Below is a small trained network, with its code and all its weights. Each question gives an input and a class and asks what happens when units are switched off, that is, made to give their printed mean instead of their output.

import numpy as np


def w(rows, s, z=0):
    codes = np.array(rows[::2]) - 128.0
    scale = np.full(codes.shape[1], s)
    scale[-1] = z or s
    return codes * scale


def f(y):
    return np.maximum(y, 0)


def log_softmax(a):
    a = a - a.max(-1, keepdims=True)
    return a - np.log(np.exp(a).sum(-1, keepdims=True))


def net(x, mask):
    res = np.array(x, float).reshape(1, 7) / 4 @ E
    y = f(res @ A[0][:, :-1].T + A[0][:, -1])
    res = res + np.where(mask, y, B[0][:, -1]) @ B[0][:, :-1]
    return log_softmax(res[-1] @ U[:, :-1].T + U[:, -1])


A, B = {}, {}
E = w([
[121,252,100,128,112,127,146,182],'x0',
[127,129,128,128,131,127,128,127],'x1',
[130,129,132,131,128,128,127,127],'x2',
[128,128,127,128,128,129,127,128],'x3',
[104,125,88,208,134,85,75,115],'x4',
[156,127,163,105,74,43,125,130],'x5',
[129,129,130,129,130,128,128,128],'x6',
],0.012)
A[0] = w([
[147,56,160,120,115,82,124,100,150],'neuron 0',
[122,182,120,54,123,169,174,154,188],'neuron 1',
[119,158,112,144,127,113,132,107,99],'neuron 2',
[120,233,59,143,125,168,130,180,161],'neuron 3',
[94,114,47,248,133,48,99,113,178],'neuron 4',
[130,90,157,70,106,142,173,137,189],'neuron 5',
[138,235,137,119,89,46,145,171,69],'neuron 6',
[150,121,163,85,66,6,116,142,177],'neuron 7',
[120,60,118,143,160,214,124,132,255],'neuron 8',
],0.014,0.0049)
B[0] = w([
[129,57,197,136,148,133,132,161,212],'neuron 0',
[194,187,157,73,136,189,118,177,202],'neuron 1',
[92,117,89,129,133,104,171,137,149],'neuron 2',
[40,202,171,171,111,174,192,139,231],'neuron 3',
[106,83,100,246,165,117,66,175,250],'neuron 4',
[117,97,158,104,103,118,169,50,200],'neuron 5',
[156,220,55,134,125,38,107,112,236],'neuron 6',
[166,111,181,115,119,3,153,155,248],'neuron 7',
[140,84,52,71,126,182,92,64,224],'neuron 8',
],0.02,0.015)
U = w([
[155,89,78,7,103,207,131,3,254],'0',
[109,199,175,68,108,249,185,163,218],'1',
[117,58,23,175,178,176,19,81,118],'2',
[4,167,106,225,143,201,154,158,98],'3',
[163,60,235,56,75,88,214,78,173],'4',
[206,212,137,37,70,84,159,146,46],'5',
[148,32,201,180,177,89,81,198,73],'6',
[115,178,50,203,116,39,109,153,53],'7',
],0.0046,0.0015)

Each question gives the input, the list of numbers given to net, and the class t.
The units are the neurons (one row each of A and B). Each row of codes is followed by its name. A weight is (code - 128) times the scale printed after its matrix; where a second scale follows, it is the last column's (A, B and U).
mask holds one flag per neuron, in row order. A switched-off neuron (its flag False) gives its mean, the last column of its row in B, instead of its output. The means were averaged over made-up inputs and are rounded, as every weight is.
A unit's drop is (log p(t) with every unit on - log p(t) with that unit switched off) / (log p(t) with every unit on - log p(t) with every unit switched off).
The circuit of an input: a set's keep is (log p(t) with only the set's units on - log p(t) with every unit switched off) / (log p(t) with every unit on - log p(t) with every unit switched off). Starting from all 9 units, units are removed one at a time, each time the one whose removal leaves the highest keep (on an exact tie, the one counted first), for as long as the keep stays at least 0.8.
units of the circuit, in order: the units of the circuit, biggest drop first
k most important neurons: the k neurons with the biggest drops, biggest first
drop when u is switched off: that unit's drop, to one decimal
input [4,-5,2,0,0,-1,1], class 1: most important neuron -> [neuron 4]
input [-2,1,2,-7,5,-1,0], class 2: units of the circuit, in order -> [neuron 7; neuron 3]
input [8,-2,3,-2,-7,-2,-5], class 1: units of the circuit, in order -> [neuron 3; neuron 1]
input [4,8,1,8,5,-1,-7], class 3: 2 most important neurons -> [neuron 3; neuron 7]
input [0,-6,2,6,0,8,-4], class 4: 2 most important neurons -> [neuron 4; neuron 7]
input [-1,8,-8,-4,-4,3,1], class 4: units of the circuit, in order -> [neuron 4; neuron 6]
input [0,4,2,1,-5,1,-3], class 4: units of the circuit, in order -> [neuron 6; neuron 4]
input [4,-3,5,1,-2,0,-1], class 1: 4 most important neurons -> [neuron 7; neuron 3; neuron 4; neuron 1]
input [0,-6,-7,4,-4,6,-4], class 4: 2 most important neurons -> [neuron 5; neuron 7]
input [5,-8,6,-4,-2,2,-5], class 5: 3 most important neurons -> [neuron 4; neuron 6; neuron 1]
input [-4,-5,-8,-7,-4,-1,4], class 0: units of the circuit, in order -> [neuron 7; neuron 4]
input [-2,0,3,4,0,-3,-2], class 0: units of the circuit, in order -> [neuron 4; neuron 8]
input [-7,8,-1,-7,-2,-3,2], class 0: 2 most important neurons -> [neuron 4; neuron 8]
input [5,0,-8,3,-2,0,2], class 1: most important neuron -> [neuron 3]
input [-2,-6,-4,4,4,-2,8], class 2: 2 most important neurons -> [neuron 7; neuron 3]
input [1,0,4,2,-5,-4,-3], class 1: 2 most important neurons -> [neuron 1; neuron 6]
input [4,0,-3,8,-3,1,-4], class 5: 3 most important neurons -> [neuron 6; neuron 4; neuron 0]
input [0,-7,-4,-1,1,0,1], class 2: 3 most important neurons -> [neuron 7; neuron 3; neuron 6]
input [-2,8,-2,-6,0,0,-4], class 0: 3 most important neurons -> [neuron 4; neuron 7; neuron 3]
input [4,-6,-3,5,8,-8,-1], class 3: units of the circuit, in order -> [neuron 3]
input [-1,2,7,-1,-7,-1,-3], class 0: 2 most important neurons -> [neuron 7; neuron 3]
input [-4,5,-5,-3,7,-7,-2], class 2: drop when neuron 3 is switched off -> 0.0
input [-8,1,-3,4,-8,-3,-8], class 0: drop when neuron 8 is switched off -> 0.4
input [2,1,3,-5,-1,3,4], class 5: drop when neuron 4 is switched off -> 1.1
input [8,-5,0,-8,1,-6,0], class 3: drop when neuron 2 is switched off -> 0.1
